(in the rows, 128 means zero)
Each row of numbers stands for one object and depends on some of the facts below. Use the named rows to name the rest.

Facts:
δ: belongs to class; Λ: is directly part of; κ: is of sort
k_808: δ 992; Λ k_428; κ 861
k_934: δ 531; Λ k_578; κ 861
k_932: δ 271; Λ k_599; κ 861
k_692: δ 232; Λ k_60; κ 861
k_637: κ 861
k_320: δ 271; Λ k_739; κ 861
k_456: δ 797; Λ k_525; κ 861
k_458: δ 271; Λ k_741; κ 58
k_803: κ 58
k_586: δ 992; Λ k_637; κ 861
k_56: δ 531; Λ k_599; κ 861
k_378: κ 58
k_444: δ 797; Λ k_813; κ 58
k_155: δ 317; Λ k_460; κ 861
k_445: κ 861
k_40: δ 271; Λ k_741; κ 861
k_188: δ 531; Λ k_525; κ 58
k_461: δ 750; Λ k_11; κ 861
k_467: δ 271; Λ k_11; κ 861
k_719: δ 232; Λ k_60; κ 58
k_158: δ 232; Λ k_873; κ 861
k_964: δ 992; Λ k_60; κ 861
k_449: δ 992; Λ k_169; κ 58
k_986: δ 232; Λ k_741; κ 58
k_167: δ 531; Λ k_741; κ 861
k_855: δ 232; Λ k_378; κ 861
k_575: δ 317; Λ k_623; κ 861
k_592: δ 992; Λ k_803; κ 58
k_832: δ 992; Λ k_623; κ 58
k_514: δ 750; Λ k_378; κ 58
k_275: δ 992; Λ k_11; κ 58
k_968: δ 232; Λ k_599; κ 861
k_413: δ 232; Λ k_460; κ 58
k_46: δ 232; Λ k_637; κ 861
k_164: δ 317; Λ k_873; κ 58
k_900: δ 750; Λ k_739; κ 861
k_278: δ 992; Λ k_741; κ 58
k_567: δ 317; Λ k_525; κ 861
k_599: κ 58
k_171: δ 992; Λ k_739; κ 58
k_256: δ 750; Λ k_460; κ 58
k_196: δ 750; Λ k_813; κ 58
k_939: δ 750; Λ k_525; κ 58
k_560: δ 317; Λ k_637; κ 58
k_273: δ 271; Λ k_803; κ 861
k_66: δ 992; Λ k_803; κ 861
k_784: δ 992; Λ k_378; κ 861
k_353: δ 531; Λ k_813; κ 58
k_319: δ 750; Λ k_637; κ 58
k_357: δ 232; Λ k_445; κ 861
k_30: δ 232; Λ k_813; κ 58
k_318: δ 797; Λ k_803; κ 58
k_253: δ 750; Λ k_525; κ 861
k_450: δ 992; Λ k_131; κ 58
k_495: δ 797; Λ k_169; κ 58
k_955: δ 992; Λ k_131; κ 861
k_838: δ 317; Λ k_813; κ 58
k_578: κ 861
k_366: δ 992; Λ k_739; κ 861
k_654: δ 271; Λ k_525; κ 58
k_778: δ 797; Λ k_599; κ 861
k_131: κ 58
k_795: δ 271; Λ k_378; κ 58
k_525: κ 861
k_989: δ 992; Λ k_599; κ 58
k_553: δ 317; Λ k_60; κ 861
k_869: δ 232; Λ k_803; κ 861
k_60: κ 861
k_488: δ 317; Λ k_599; κ 861
k_217: δ 992; Λ k_578; κ 58
k_739: κ 861
k_623: κ 58
k_585: δ 271; Λ k_428; κ 861
k_983: δ 797; Λ k_525; κ 58
k_583: δ 797; Λ k_637; κ 58
k_344: δ 531; Λ k_460; κ 58
k_471: δ 797; Λ k_131; κ 58
k_843: δ 317; Λ k_623; κ 58
k_612: δ 317; Λ k_378; κ 58
k_648: δ 797; Λ k_813; κ 861
k_631: δ 232; Λ k_169; κ 58
k_561: δ 992; Λ k_428; κ 58
k_460: κ 58
k_711: δ 271; Λ k_813; κ 861
k_678: δ 750; Λ k_623; κ 58
k_571: δ 750; Λ k_131; κ 58
k_741: κ 58
k_327: δ 271; Λ k_460; κ 58
k_364: δ 992; Λ k_578; κ 861
k_428: κ 58
k_707: δ 232; Λ k_169; κ 861
k_322: δ 232; Λ k_428; κ 861
k_889: δ 317; Λ k_460; κ 58
k_511: δ 232; Λ k_428; κ 58
k_177: δ 797; Λ k_378; κ 58
k_11: κ 58
k_743: δ 797; Λ k_578; κ 861
k_170: δ 797; Λ k_60; κ 58
k_110: δ 531; Λ k_578; κ 58
k_300: δ 531; Λ k_169; κ 861
k_873: κ 861
k_573: δ 317; Λ k_169; κ 58
k_791: δ 232; Λ k_460; κ 861
k_813: κ 58
k_875: δ 750; Λ k_803; κ 58
k_531: δ 750; Λ k_11; κ 58
k_75: δ 531; Λ k_623; κ 58
k_287: δ 797; Λ k_637; κ 861
k_642: δ 797; Λ k_739; κ 861
k_169: κ 861
k_863: δ 797; Λ k_428; κ 58
k_635: δ 271; Λ k_803; κ 58
k_50: δ 797; Λ k_460; κ 58
k_101: δ 797; Λ k_741; κ 58
k_930: δ 750; Λ k_169; κ 861

Named rows:
k_573: [ 62 136 153  88 172 161  97 150 126 145  67  65 170  94 113 145 163 144
  86 124 190 129 134 112 114 149  95]
k_964: [124 128 151 100 163 137 134 113 135 142 100 167 191 146 122 139 127  87
 116  92 128 144 118  99 131 166 143]
k_889: [ 65 121 148 141 169 125 111 136 151 136  62 102 148 117 157 155 170 114
  76 152 185 108 123 126 136 138  67]
k_813: [100 141 116 164 135 110 141 142 148 105 158 154 127  82 104 139 142 208
 175 119 132 170 171  95 136 124 108]
k_711: [152 154 119 127 140 142 144 107 149 106 171 198 134 141 105 138 121 176
 180  97 107 131 131 109 131 120 171]
k_75: [139 163 131 117 135 109 147 108 149 164 129 126 157 143 119 163  81 161
 155 123 133 173 114 171 148 106 160]
k_217: [112 139 146 108 174 116 141 126 138 153  96 137 192 133 129 158 112 119
 120 100 153 181  99 102 152 146 110]
k_461: [151 128 158 153 123 115 152  75  79  63 102 123 114 110 142  96 193 194
 167 119  96 143 199  98 100 150 132]
k_353: [122 156 126 129 132 128 138 109 182 150 159 144 137 139  98 161  76 169
 169 117 143 171 105 137 138  87 152]
k_278: [111 143 152 110 179 116 142 117 130 153  94 137 195 135 133 158 105 119
 117  93 151 179 101 104 152 141 108]
k_460: [133 156 125 155 132  72 175 135 144 115 112 149 126  84 173 153 173 180
 149 166 147 138 167 139 158 142 108]
k_56: [148 156 137 111 125 132 143  87 136 152 130 158 160 161 116 142  93 128
 149 108 105 137 133 171 130 121 192]
k_578: [132 139 125 141 125 108 146 127 105 110 125 164 149  98 124 121 166 167
 154 118  95 136 201 135 127 167 150]
k_968: [114 130 163 125  88 140 125  67 154 167 104 105 142 158 100 129  86  97
 131 133 115 140 154 189  96 101 185]
k_875: [171 133 128 176 135 111 138 100  93  67  70  74 115  98 146 134 192 209
 198 126 109 190 167 100 116 132  99]
k_344: [150 169 135 121 130  97 166 104 178 157 122 140 137 141 155 171 100 146
 148 155 154 146 102 172 157 102 153]
k_642: [148 151 138 133 107 130 146 105 125 128 116 152 150 124 113 139 114 152
 152 119 100 120 170 154 116 130 163]

Name these rows:
No name comes twice in this set of rows, the named rows included.
[121 160 157  61 174 139 147 136 141 155  95 113 194 108 120 158 123 133
 123 106 179 172 100  91 138 152 132] : k_449
[164 135 143 111 123  88 138 129 148 167 131 121 149 165 102 160  68 186
 137 142 125 161  93 159 137 131 154] : k_188
[ 36 108 140 149 171 156  83 141 155 128  99 105 147 115 100 146 144 136
  98 113 175 136 126  89 118 122  66] : k_838
[200 155  96 128 141 139 133 119 129 110 110 162 154 144 123 155 144 151
 195 104  84 146 125 144 137 144 177] : k_273
[183 145 132 118 143  82 150 137 118 134 138 142 148 151 119 156  96 225
 151 128 114 154 101 134 149 146 140] : k_654
[126 134 164 129  82 125 143  72 190 163  98 118 118 154 133 138 110  82
 128 173 139 114 141 189 105 102 179] : k_791
[149 152 134 109 122 131 140  95 145 152 132 158 156 156 112 142  98 128
 152 116 108 138 131 168 127 125 193] : k_934
[189 167  92 137 154 120 139 131 132 124 107 130 156 131 131 175 128 182
 199 111 109 181 108 145 155 125 147] : k_635
[113 158 166  84  96 141 135  98 169 182 101  50 140 117  95 148  88 145
 139 153 170 168 134 177 102  94 176] : k_631
[168 156 106 154 119 126 132 134 140 131  85 100 151 111 117 175 114 166
 184 127 110 169 138 157 133 114 131] : k_318

The same objects again, as new rows of numbers:
Known rows:
k_75: [110  97  70 138 101 102 116 154 171 130  95 116 138 102 142 141 156  97
 141 140 135 148 131 122 129 133 133 100 142  74 167 111 125]
k_450: [163 101 102 140 156 109 151 151 141 119 149 109 106 109 169 135 141 108
 135 134 140  84  92 162 120 129 154 143  83 112 110 125 137]
k_719: [136 160 129 108 112 145  80 156  79 113  86 145 134 197 106 114 119 158
 125 115 129 214 151  32 152 147 105 111 153 100 154 142 143]
k_631: [149 150 150 106 126 142  74 166  85 131  97 127 147 186 116 107  97 146
 140 121 154 237 160  23 140 129 113  91 162  89 166 152 125]
k_983: [147 120 157 144  63 147 135 118 138 111 110 154  99 169 151 126 149 181
 134 188 149 150  93  99 128 173 101 142 148 108  90 203 108]
k_889: [138 167  71 127 176 117 123 159  81 110 170 111 153  89 109 136 135 106
 135 107 125 163 142  87 138 114 155 116 138 110 122 108 154]
k_428: [ 60 153 132 121 146 143 166 126 108  89 114 122 129 164 142 150 131 145
 146 134 138 109 194 205 107 126 131 142 200 172 123 100 140]
k_875: [150 126 124 145 108 125 127 173 138 139 103 147 133 124 189 130 139 140
 134  98 144 148 131 111 135 135 147 122  99 108 111 105 120]
k_170: [140 116 154 125  81 129 135 130 135 135 107 159  81 166 149 124 143 187
 135 152 163 153 106 121 127 160  91 131 125 117 125 187 129]
k_869: [139 166 173 115  92 161  81 131 103 154  80 168 157 162 118 103 111 159
 108  73 110 203 145  29 169 135 110 109 125 131 138 108 116]
k_778: [130 116 182 112  87 130 128  82 147 162 110 166  89 159 117 116 128 175
 112 143 134 146 104 125 135 161  80 129 105 137 132 175 121]
k_467: [149 104 111 139 144 125 156 103 171 137 179 104 129  56  98 134 117  95
 129 112 117  36  60 170 122  90 133 144 130 176 117 124 133]
k_169: [ 79 136 205 111 168 145 143 103 128 151 142  95 171 120 136 126  82 112
 155 142 160 148 210 186  93  83 142 107 192 170 144 110  84]
k_855: [128 158 157  96 118 145  73 107  91 138  88 150 140 192  76 104 103 144
 102 105  99 207 148  37 161 149  96 108 135 118 161 131 133]
k_46: [127 158 156  97 118 146  73 107  91 139  90 150 141 191  76 104 102 146
 102 105  98 205 146  38 160 150  95 109 135 119 158 132 134]
k_273: [157 109 124 153 123 137 164 121 185 152 169 121 141  33 136 135 120 108
 134  76 127  33  56 166 128  82 145 145 120 188  98  99 121]
k_964: [157 101 133 130 158 110 142 106 153 147 153 116 116  99 140 126 124  94
 115 127 111  77  92 163 128 126 146 141  60 131 113 114 125]

Rows to name:
No name comes twice in this set of rows, the named rows included.
[137 137 146 117  98 131 148 119 114 144 132 164  76 129 145 126 173 193
 137 157 173 184 104 110 143 168  92 121 115 102 122 194 137] : k_50
[138 141 103 122 146 113 132 142 101 131 140 134 114 112 148 131 164 134
 133 139 145 181 132 103 143 153 136 111  97  80 127 135 139] : k_256
[152 133 100 130 174 112 103 179 110 120 156  88 174 116 122 128  84  88
 148 108 140 157 154  89 110  89 160 107 155 114 136 111 127] : k_573
[104  99  71 155  81 109 100 176 149 131 108 122 138  87 126 127 165 109
 135 150 131 117 146 130 115 104 136 111 123  73 180 129 119] : k_353
[135 121 114 147 110 120 103 177 101 123 127 135 119 134 135 117 143 138
 124 143 130 119 152 122 114 115 138 133  86  93 144 149 125] : k_196
[153 126  70 140 159 122 175 135 139 118 198 103 111  33 121 145 159 115
 153 126 154  72  57 157 128 102 142 138 140 141 112 140 155] : k_327
[142 150 180  96 129 145  65 120  95 158 101 132 159 174  88  97  83 134
 120 115 127 229 156  27 149 127 105  89 142 108 168 142 110] : k_707
[167 105 145 144 136 124 150 127 167 163 143 132 128  75 177 126 130 107
 119  92 119  75  86 160 136 118 157 140  53 144  94  90 111] : k_66
[115  89 121 126 116 102  99 117 187 175 110 105 163  78 122 125 121  74
 137 141 134 164 139 114 125 112 132  80 130  82 182 110  94] : k_300
[ 81 164 162 153 101 172 180 167 130 118 101 151 158 111 216 148 143 167
 157  73 159 105 187 190 118 103 157 142 182 194  85  59 107] : k_803
[147 123 114 148 107 128 120 140 124  99 116 123 139 150 155 131 140 121
 129 169 120 148 121  92 128 157 146 134 129  85  95 147 112] : k_939
[129 143 107 122 165 113 103 122 116 127 147 112 165 120  81 127  88  88
 110  93  85 125 142 102 131 108 142 125 126 144 132  91 139] : k_488

Now the same objects, written a new way:
Some objects and their rows:
k_101: [170 168 137 134 144 137 137 177 136 120 110 137  82 170  50 141 116 104
 160 152 122 189 105 131 107 153  82 166 157 125 105 139 100 138 140 127
 146  90 136 136  87 133 168  77 136 158 103 147 152 107 142 148 158 163
 138]
k_900: [148 139 123 102 158 183  90 130 162 165 120 100  74 189  77 133 146  69
 167 155 152 144 118 163 152 159 117 122 128 137 152  98 131 129 166  95
 150 131 146 133 110 159 150 103 114 196 118 108 116 148 128 132 118 133
  92]
k_456: [160 171 152 134 154 151 137 175 136 130 102 104  74 197  50 121 115 107
 181 150 119 189  89 127 121 155 100 170 167 114 112 143 117 122 142 112
 131  85 136 137  82 132 157  87 134 155  91 146 122 107 133 154 149 143
 117]
k_278: [181 142 128 132 182 145 102 158 173 141  95 103  86 190  76 158 119  72
 163 163 165 167 100 158 145 165  81 136 147 149 127 112  87 150 159 119
 152 119 133 114 115 144 173 102 127 196  99 101 127 148 131 119 127 159
 138]
k_843: [173 167 116 132 146 146 133 169 137 131 105 130 100 183  51 163 117 107
 178 173 124 186  95 141 107 152  80 161 128 136 103 129 111 134 140 122
 133 116 136 156  68 132 163  89 134 164  89 143 160 109 147 160 158 151
 137]
k_170: [170 167 136 134 144 137 137 177 137 120 109 137  81 169  50 141 116 104
 160 152 121 188 104 130 107 152  81 166 155 124 105 140  99 137 141 128
 146  90 135 136  88 133 168  76 135 157 102 148 152 107 141 149 157 163
 138]
k_623: [183 135 117 127 166 158 114 136 184 152 105 117  74 181  63 135 133  69
 156 153 153 170 107 154 155 166  84 130 141 152 144 110  85 140 172 130
 158 112 133 112 118 160 174 102 117 190 117 129 113 153 119 143 121 164
 139]
k_571: [146 134 115 114 163 178  87 128 184 163 129 111  80 174  83 146 146  65
 175 153 166 148 108 170 145 168 107 122 123 152 148  97 120 130 155 109
 146 136 142 127 110 169 151 104 131 200 130 121 134 145 137 131 125 146
 102]
k_273: [142 142 110 100 141 183 116 138 136 141 135 141  75 177  75 139 158  75
 172 160 140 168 134 138 119 143 118 133 117 113 151 113 136 112 140  89
 148 124 153 160  67 170 144  68 131 160 124 143 152 107 143 160 136 125
  88]
k_327: [142 137 112 104 147 181  92 127 138 142 135 145  84 159  64 138 134  87
 190 162 136 161 110 162 104 145  94 126 116 128 142 123 135 110 136 113
 138 134 158 149  68 150 142  77 136 156 133 148 160 108 152 158 146 155
  88]
k_592: [184 142 116 133 156 147 121 169 166 128  98 114  87 201  96 163 128  63
 160 164 170 165 126 142 140 154  81 130 151 150 139 120  84 153 160  95
 156 124 133 123 116 144 178  90 120 199  96 102 123 145 130 125 126 139
 135]
k_366: [185 149 141 130 178 171 108 157 147 144  88  97  79 203  71 145 119  78
 157 169 151 160 111 146 153 156 102 136 154 128 139 119  97 149 171 100
 154 103 136 117 115 135 169 100 107 190  87  98 114 152 122 122 119 149
 129]
k_930: [150 140 144 104 165 183  87 130 155 165 124 126  76 200  83 136 135  86
 153 151 131 141 120 169 154 165 118 121 126 128 152  99 134 143 173 100
 160 137 152 127 113 148 155 103 114 197 115 108 133 138 123 120 118 135
  91]
k_983: [156 168 143 134 158 134 136 174 137 128 114 118  81 181  50 126 114 105
 186 149 121 190  86 129 111 163  79 169 166 136 105 141  98 122 138 131
 129  86 134 131  83 136 161  90 137 157 107 148 142 106 141 152 164 154
 133]
k_167: [144 126 116  83 188 183  86 126 187 171 131  98  71 179 102 127 159  58
 166 151 169 139 129 173 156 174 118 118 126 154 154  95 132 127 181  91
 167 136 144 110 118 180 153 106 101 203 132  97 109 157 119 112 116 134
  88]
k_320: [142 142 114  99 142 183  98 132 136 157 135 134  74 168  57 131 150  93
 176 158 122 170 128 154 125 147 118 140 116 112 148 108 136 110 139  96
 143 119 155 159  67 169 141  82 134 156 126 143 154 109 145 158 138 143
  88]
k_813: [184 136 114 130 160 151 110 137 184 149  97 100  74 167  53 144 136  69
 150 159 152 179 110 162 154 167  93 127 141 152 132  99  87 139 172 133
 161 109 133 111 117 168 169 103 120 196 118 114 113 156 126 132 120 167
 139]

Name these rows:
No name comes twice in this set of rows, the named rows included.
[173 135 118 124 176 155 111 129 181 144 102 124  76 162  67 133 124  69
 166 156 155 160  98 153 150 156  73 123 127 150 145 125  85 140 166 132
 158 118 135 109 118 140 175  97 115 184 121 136 112 154 122 147 119 164
 138] : k_460
[143 140 128 101 185 182  89 128 169 169 124  95  74 202  77 123 140  71
 190 150 155 148  91 158 155 170 116 132 149 146 152  99 131 117 158  97
 132 112 141 128 107 167 143 108 125 197 122 109 112 140 128 135 121 124
  89] : k_253
[187 149 125 130 151 172 127 169 142 130  90 101  78 208  92 153 129  64
 154 170 167 159 131 133 150 147 103 130 158 129 146 126  88 152 171  91
 160 108 135 129 116 136 175  87  98 196  86  98 112 150 122 128 120 128
 125] : k_66
[177 130 114 132 189 140  90 172 147 138  93  96 110 175  94 172 117  79
 160 201 167 183 111 173 126 153  77 148 116 131 103 108 106 137 140 127
 146 104 132 145  68 167 165 101 135 165  84  96 158 154 151 118 145 168
 138] : k_30
[172 169 131 134 142 134 136 178 137 120  98 114  79 161  51 152 118 104
 150 160 121 190 107 138 105 153  92 164 156 128 102 118 110 138 141 132
 150  88 136 139  79 136 160  82 136 162 103 143 150 111 149 134 154 168
 140] : k_444
[147 135 111 114 145 179  95 132 179 151 130 123  80 186  97 155 156  59
 170 153 170 148 130 158 139 158 107 120 126 152 152  98 108 137 156  91
 152 136 141 142 111 171 157  95 125 202 128 122 130 142 135 135 124 126
  97] : k_875
[158 167 117 132 153 145 130 151 136 124 101 137 103 161  52 158 114 107
 187 183 125 177  87 141 104 144  70 147 119 130 104 142 111 132 138 124
 133 123 142 142  70 130 167  80 134 157  94 147 159 110 149 162 146 151
 131] : k_889
[185 133 144 125 191 177  89 173 136 146  95 120 105 210 103 169 113 102
 153 198 137 156 121 165 153 150  92 155 117 106 121 139 126 148 147 110
 155 121 138 143  73 137 175  95 124 156  82  96 158 135 132 120 130 163
 116] : k_707
[177 169 154 134 146 143 134 178 136 120 113 146  82 177  51 145 114 109
 149 150 120 188 107 136 112 159  87 166 153 117 108 141 113 150 144 133
 157 111 139 129  93 131 174  76 135 158  99 147 159 106 138 136 158 163
 139] : k_495
[142 124 113  84 193 182  86 127 189 170 134 116  73 160 103 132 148  58
 185 153 170 139 111 176 154 168  95 118 117 156 154  96 122 126 166 102
 164 137 146 107 119 177 157 106 121 203 134  99 111 157 129 112 118 148
  88] : k_344
[160 129 119 128 193 144  91 151 139 132  98 115 114 164 103 170 113  81
 186 200 168 159  96 165 110 143  68 137 117 122 110 144  95 136 138 123
 141 115 135 122  75 134 174  91 135 155  87  96 158 146 147 133 135 166
 120] : k_413

